Here is a tiny trained network, its code and every weight. The questions are about switching its units off for an input and a class, where a switched-off unit gives its printed mean instead of its output.

import numpy as np


def w(rows, s, z=0):
    codes = np.array(rows[::2]) - 128.0
    scale = np.full(codes.shape[1], s)
    scale[-1] = z or s
    return codes * scale


def f(y):
    return y / 2 * (1 + np.tanh(0.7978845608 * (y + 0.044715 * y**3)))


def log_softmax(a):
    a = a - a.max(-1, keepdims=True)
    return a - np.log(np.exp(a).sum(-1, keepdims=True))


def net(x, mask):
    res = np.array(x, float).reshape(1, 2) / 4 @ E
    y = f(res @ A[0][:, :-1].T + A[0][:, -1])
    res = res + np.where(mask, y, B[0][:, -1]) @ B[0][:, :-1]
    return log_softmax(res[-1] @ U[:, :-1].T + U[:, -1])


A, B = {}, {}
E = w([
[79,248,48],'x0',
[238,182,105],'x1',
],0.011)
A[0] = w([
[79,112,134,225],'N0',
[154,100,171,118],'N1',
[128,126,129,223],'N2',
[185,132,99,238],'N3',
[22,113,128,77],'N4',
[100,164,82,81],'N5',
[215,150,116,91],'N6',
[1,73,158,79],'N7',
[173,99,182,100],'N8',
[100,181,98,94],'N9',
[78,186,71,133],'N10',
[138,91,164,80],'N11',
[118,123,84,208],'N12',
[203,74,146,97],'N13',
[228,147,95,89],'N14',
[117,126,56,73],'N15',
[164,93,197,170],'N16',
[125,172,88,86],'N17',
[114,141,149,245],'N18',
[86,206,106,157],'N19',
[113,167,66,129],'N20',
],0.017,0.011)
B[0] = w([
[215,178,117,230],'N0',
[92,64,177,191],'N1',
[192,99,114,203],'N2',
[193,169,149,238],'N3',
[60,190,152,207],'N4',
[68,98,154,182],'N5',
[65,208,137,195],'N6',
[89,215,136,255],'N7',
[79,75,156,202],'N8',
[93,88,152,194],'N9',
[129,85,160,244],'N10',
[6,104,160,174],'N11',
[197,71,112,195],'N12',
[99,113,166,219],'N13',
[43,233,132,208],'N14',
[39,111,131,149],'N15',
[155,91,166,249],'N16',
[44,89,136,180],'N17',
[194,121,139,225],'N18',
[137,104,158,248],'N19',
[119,70,174,211],'N20',
],0.013,0.012)
U = w([
[78,12,218,90],'0',
[73,248,179,134],'1',
[254,101,163,253],'2',
[123,95,109,53],'3',
[113,96,64,71],'4',
],0.014,0.0071)

Each question gives the input, the list of numbers given to net, and the class t.
The units are the neurons (one row each of A and B). Each row of codes is followed by its name. A weight is (code - 128) times the scale printed after its matrix; where a second scale follows, it is the last column's (A, B and U).
mask holds one flag per neuron, in row order. A switched-off neuron (its flag False) gives its mean, the last column of its row in B, instead of its output. The means were averaged over made-up inputs and are rounded, as every weight is.
A unit's drop is (log p(t) with every unit on - log p(t) with that unit switched off) / (log p(t) with every unit on - log p(t) with every unit switched off).
most important unit: the unit with the biggest drop
k most important neurons: the k neurons with the biggest drops, biggest first
drop when u is switched off: that unit's drop, to one decimal
input [0,3], class 2: most important unit : N7
input [7,7], class 0: 3 most important neurons : (N20 N10 N7)
input [0,4], class 1: 2 most important neurons : (N14 N6)
input [-1,4], class 1: 2 most important neurons : (N14 N6)
input [8,-8], class 0: 3 most important neurons : (N10 N20 N19)
input [2,3], class 2: 2 most important neurons : (N7 N4)
input [-7,8], class 1: 3 most important neurons : (N14 N6 N3)
input [-3,3], class 2: drop when N7 is switched off : 0.4
input [4,1], class 0: drop when N0 is switched off : 0.2
input [-3,4], class 1: drop when N12 is switched off : 0.1
